Below is a small trained network, with its code and all its weights. Each question gives an input and a target symbol and asks what happens when units are switched off, that is, made to give their printed mean instead of their output.

import numpy as np


def w(rows, s, z=0):
    codes = np.array(rows[::2]) - 128.0
    scale = np.full(codes.shape[1], s)
    scale[-1] = z or s
    return codes * scale


def f(y):
    return y / 2 * (1 + np.tanh(0.7978845608 * (y + 0.044715 * y**3)))


def softmax(a):
    e = np.exp(a - a.max(-1, keepdims=True))
    return e / e.sum(-1, keepdims=True)


def log_softmax(a):
    a = a - a.max(-1, keepdims=True)
    return a - np.log(np.exp(a).sum(-1, keepdims=True))


def net(x, mask):
    ids = ['αβγδεζηθλμξπψω'.index(c) for c in x.split()]
    T = len(ids)
    res = E[ids] + P[:T]
    u = 0
    for l in range(2):
        r = res
        for j in range(2):
            rows = slice(4 * j, 4 * j + 4)
            q, k, v = (r @ M[l][rows].T for M in (Q, K, V))
            z = softmax(np.where(np.tri(T) > 0, q @ k.T / 4**0.5, -1e9)) @ v
            o = O[l][rows]
            res = res + np.where(mask[u + j], z, o[:, -1]) @ o[:, :-1]
        u += 2
        y = f(res @ A[l][:, :-1].T + A[l][:, -1])
        res = res + np.where(mask[u : u + 12], y, B[l][:, -1]) @ B[l][:, :-1]
        u += 12
    return log_softmax(res[-1] @ U[:, :-1].T + U[:, -1])


Q, K, V, O, A, B = {}, {}, {}, {}, {}, {}
E = w([
[143,190,159,120,104,206],'α',
[233,130,92,137,93,93],'β',
[67,194,106,64,93,102],'γ',
[138,110,181,14,185,107],'δ',
[198,105,59,73,178,98],'ε',
[197,100,128,180,150,69],'ζ',
[170,88,97,129,173,52],'η',
[100,149,2,143,188,104],'θ',
[149,133,196,163,79,74],'λ',
[246,81,142,111,140,96],'μ',
[222,150,90,183,117,127],'ξ',
[127,72,128,145,207,48],'π',
[120,204,166,241,163,157],'ψ',
[47,119,189,143,188,106],'ω',
],0.011)
P = w([
[131,120,32,149,175,127],'0',
[130,72,105,122,71,128],'1',
[153,172,83,145,184,91],'2',
[118,96,154,114,74,116],'3',
[171,204,108,143,192,73],'4',
[112,122,189,106,80,110],'5',
[174,229,130,136,193,58],'6',
[105,151,214,98,85,107],'7',
[198,254,149,129,202,42],'8',
[105,138,197,103,88,115],'9',
],0.009)
Q[0] = w([
[156,102,123,143,121,114],'L0H0',
[147,146,155,126,141,38],'L0H0',
[154,164,144,140,175,80],'L0H0',
[101,148,129,117,130,151],'L0H0',
[75,3,154,136,82,196],'L0H1',
[177,177,116,127,165,63],'L0H1',
[153,37,68,184,145,163],'L0H1',
[175,189,157,89,97,57],'L0H1',
],0.016)
K[0] = w([
[131,81,183,158,115,136],'L0H0',
[100,168,214,106,133,57],'L0H0',
[141,184,198,132,160,87],'L0H0',
[130,154,75,109,134,130],'L0H0',
[173,30,36,150,126,124],'L0H1',
[81,183,245,109,123,125],'L0H1',
[70,4,87,150,64,198],'L0H1',
[163,183,223,103,107,76],'L0H1',
],0.011)
V[0] = w([
[93,132,178,106,72,153],'L0H0',
[178,129,158,191,136,136],'L0H0',
[56,139,191,162,97,135],'L0H0',
[163,132,120,142,149,190],'L0H0',
[150,152,120,179,76,201],'L0H1',
[77,137,81,4,181,253],'L0H1',
[168,75,180,246,232,181],'L0H1',
[67,197,46,107,44,38],'L0H1',
],0.0066)
O[0] = w([
[131,47,168,149,113,87,93],'L0H0',
[101,128,35,106,124,81,121],'L0H0',
[135,66,128,171,141,101,92],'L0H0',
[126,140,118,68,154,106,100],'L0H0',
[201,189,131,182,106,187,92],'L0H1',
[149,237,196,57,174,112,79],'L0H1',
[142,80,114,156,206,255,31],'L0H1',
[69,169,84,148,55,16,252],'L0H1',
],0.006,0.0046)
A[0] = w([
[184,59,145,166,64,84,152],'L0N0',
[47,167,82,84,137,161,165],'L0N1',
[220,120,104,114,254,171,92],'L0N2',
[157,176,111,223,162,80,199],'L0N3',
[123,178,52,95,139,84,135],'L0N4',
[167,80,49,198,181,114,55],'L0N5',
[123,54,97,70,117,81,175],'L0N6',
[88,29,203,115,103,89,209],'L0N7',
[157,124,159,163,28,182,188],'L0N8',
[92,104,124,135,169,135,189],'L0N9',
[140,143,26,146,203,150,1],'L0N10',
[38,163,195,114,134,128,174],'L0N11',
],0.0086,0.0056)
B[0] = w([
[127,59,83,129,87,131,188],'L0N0',
[101,143,18,152,146,142,185],'L0N1',
[226,163,183,120,212,188,152],'L0N2',
[137,154,112,254,158,139,248],'L0N3',
[132,187,90,148,98,107,254],'L0N4',
[136,10,200,208,111,133,141],'L0N5',
[97,70,118,52,147,35,192],'L0N6',
[61,35,128,104,139,181,195],'L0N7',
[123,162,147,126,4,232,170],'L0N8',
[98,135,124,136,201,109,134],'L0N9',
[210,8,192,119,30,202,131],'L0N10',
[94,117,107,132,144,193,210],'L0N11',
],0.0074,0.0069)
Q[1] = w([
[126,87,153,24,28,78],'L1H0',
[152,120,254,129,77,162],'L1H0',
[175,133,92,175,148,103],'L1H0',
[117,156,78,107,51,191],'L1H0',
[137,79,168,212,120,92],'L1H1',
[147,167,167,179,47,229],'L1H1',
[136,202,84,184,134,223],'L1H1',
[63,101,85,124,118,116],'L1H1',
],0.0081)
K[1] = w([
[213,39,103,77,92,63],'L1H0',
[219,80,121,209,122,162],'L1H0',
[73,127,116,118,122,203],'L1H0',
[175,167,169,115,13,98],'L1H0',
[65,46,141,199,116,177],'L1H1',
[187,193,180,223,75,214],'L1H1',
[106,254,214,180,137,184],'L1H1',
[117,108,57,183,123,30],'L1H1',
],0.0062)
V[1] = w([
[254,147,131,159,55,105],'L1H0',
[11,140,79,146,203,198],'L1H0',
[192,66,191,93,117,12],'L1H0',
[117,123,143,70,71,210],'L1H0',
[195,134,105,130,196,30],'L1H1',
[61,166,161,191,72,138],'L1H1',
[168,127,94,100,65,218],'L1H1',
[203,82,122,54,149,165],'L1H1',
],0.0048)
O[1] = w([
[187,161,191,132,2,130,161],'L1H0',
[44,148,72,183,235,127,150],'L1H0',
[229,61,192,17,97,75,62],'L1H0',
[55,122,112,94,100,207,76],'L1H0',
[233,69,108,138,119,31,169],'L1H1',
[149,155,137,196,140,236,197],'L1H1',
[67,171,109,100,61,153,104],'L1H1',
[73,133,144,70,94,63,2],'L1H1',
],0.0046,0.0048)
A[1] = w([
[44,153,171,95,45,108,95],'L1N0',
[133,66,170,67,169,41,82],'L1N1',
[54,178,48,125,102,50,48],'L1N2',
[174,145,159,203,191,139,102],'L1N3',
[168,66,162,2,73,139,146],'L1N4',
[134,183,101,119,183,94,151],'L1N5',
[88,148,68,177,146,94,11],'L1N6',
[142,121,109,79,246,53,253],'L1N7',
[179,5,124,178,188,123,213],'L1N8',
[41,117,89,79,144,156,199],'L1N9',
[34,25,185,115,117,159,25],'L1N10',
[118,58,129,163,46,94,208],'L1N11',
],0.0077,0.0025)
B[1] = w([
[210,2,125,98,132,150,177],'L1N0',
[101,248,218,147,75,118,156],'L1N1',
[224,43,223,137,134,89,251],'L1N2',
[84,129,144,48,133,186,190],'L1N3',
[114,157,89,45,236,161,194],'L1N4',
[143,123,74,99,150,107,202],'L1N5',
[166,82,148,80,189,110,224],'L1N6',
[146,227,102,75,44,99,188],'L1N7',
[25,80,217,116,119,98,182],'L1N8',
[226,109,212,118,73,149,163],'L1N9',
[223,187,136,223,201,183,167],'L1N10',
[92,111,50,144,127,116,206],'L1N11',
],0.007,0.012)
U = w([
[106,223,68,178,178,186,212],'α',
[124,173,66,213,26,109,141],'β',
[184,133,119,173,175,71,137],'γ',
[92,190,107,78,95,96,141],'δ',
[100,122,2,80,99,120,108],'ε',
[172,29,213,100,76,117,83],'ζ',
[67,141,142,124,92,84,150],'η',
[168,73,74,156,179,189,26],'θ',
[30,81,87,196,131,85,209],'λ',
[155,143,222,74,157,150,3],'μ',
[164,154,176,133,49,182,190],'ξ',
[93,146,212,149,98,99,129],'π',
[141,106,224,175,189,168,76],'ψ',
[56,91,96,35,226,137,136],'ω',
],0.0064,0.0045)

Each question gives the input, a string of symbols that net reads in full, and the target symbol t.
The units are the heads (4 rows each of Q, K, V and O) and the neurons (one row each of A and B). Each row of codes is followed by its name. A weight is (code - 128) times the scale printed after its matrix; where a second scale follows, it is the last column's (O, A, B and U).
mask holds one flag per unit, layer by layer, with each layer's heads first. A switched-off unit (its flag False) gives its mean, the last column of its rows in O or B, instead of its output. The means were averaged over made-up inputs and are rounded, as every weight is.
A unit's drop is (log p(t) with every unit on - log p(t) with that unit switched off) / (log p(t) with every unit on - log p(t) with every unit switched off).
The circuit of an input: a set's keep is (log p(t) with only the set's units on - log p(t) with every unit switched off) / (log p(t) with every unit on - log p(t) with every unit switched off). Starting from the 12 units with the biggest drops (on a tie, the unit counted first), units are removed one at a time, each time the one whose removal leaves the highest keep (on an exact tie, the one counted first), for as long as the keep stays at least 0.8.
circuit, biggest first: the units of the circuit, biggest drop first
unit that matters most: the unit with the biggest drop
k most important neurons: the k neurons with the biggest drops, biggest first
k most important neurons of layer l: the k neurons of layer l with the biggest drops, biggest first
heads that matter: for each layer, one digit per head in row order, 1 if its drop is at least 0.15 and else 0, layers parted by /
input γ β θ ψ β γ λ γ γ ω, target ψ: unit that matters most : L1N10
input ω ω γ μ α γ β ε ψ, target ψ: circuit, biggest first : [L0H1, L0N5, L1N8, L0N2]
input μ β λ β η, target λ: 2 most important neurons of layer 0 : [L0N5, L0N3]
input ψ ψ θ, target ψ: 4 most important neurons : [L0N10, L0N2, L0N5, L1N8]
input λ λ ξ γ β ζ, target λ: 2 most important neurons of layer 1 : [L1N11, L1N2]
input α λ α λ θ, target λ: heads that matter : 11 / 00
input θ λ α η ξ γ, target ζ: circuit, biggest first : [L1N9, L1N0, L0N3]
input α ξ θ γ α ξ β ζ, target λ: heads that matter : 10 / 00
input ζ θ γ λ γ ω π μ, target ω: heads that matter : 00 / 10
input β α ζ ω λ λ ε, target λ: heads that matter : 11 / 00
input γ ζ η, target γ: heads that matter : 01 / 00
input α ζ β β μ, target α: circuit, biggest first : [L0H1, L1N2, L1H0]
input μ α γ ψ μ γ ζ α ε, target α: heads that matter : 01 / 00
input γ ω ε ξ ω α, target ξ: heads that matter : 00 / 01
input λ π ω ε, target δ: unit that matters most : L1N7
input α δ λ γ ε ψ ζ, target ψ: circuit, biggest first : [L0H1, L0N5, L0N2, L1N8]
input γ γ γ ξ γ γ, target ζ: circuit, biggest first : [L0H1, L1N0, L1N2]
input γ ξ ζ μ λ λ λ α ζ, target α: heads that matter : 01 / 01
input ξ λ γ ε γ β ω ξ β, target ω: 2 most important neurons of layer 1 : [L1N3, L1N8]
input ω γ λ ε, target δ: most important neuron of layer 0 : [L0N6]
input γ γ β γ λ ε ξ, target λ: heads that matter : 01 / 00
input γ γ β γ, target ε: heads that matter : 11 / 11
input λ γ μ α, target ξ: 2 most important neurons of layer 1 : [L1N6, L1N2]
input γ λ μ, target λ: heads that matter : 01 / 00
input λ θ η γ η λ δ, target δ: heads that matter : 01 / 00
input α μ β ξ β α μ ζ γ λ, target θ: 4 most important neurons : [L1N10, L0N7, L1N0, L1N4]
input ε ζ β β β, target β: heads that matter : 01 / 10
input α α γ ξ, target β: heads that matter : 00 / 00
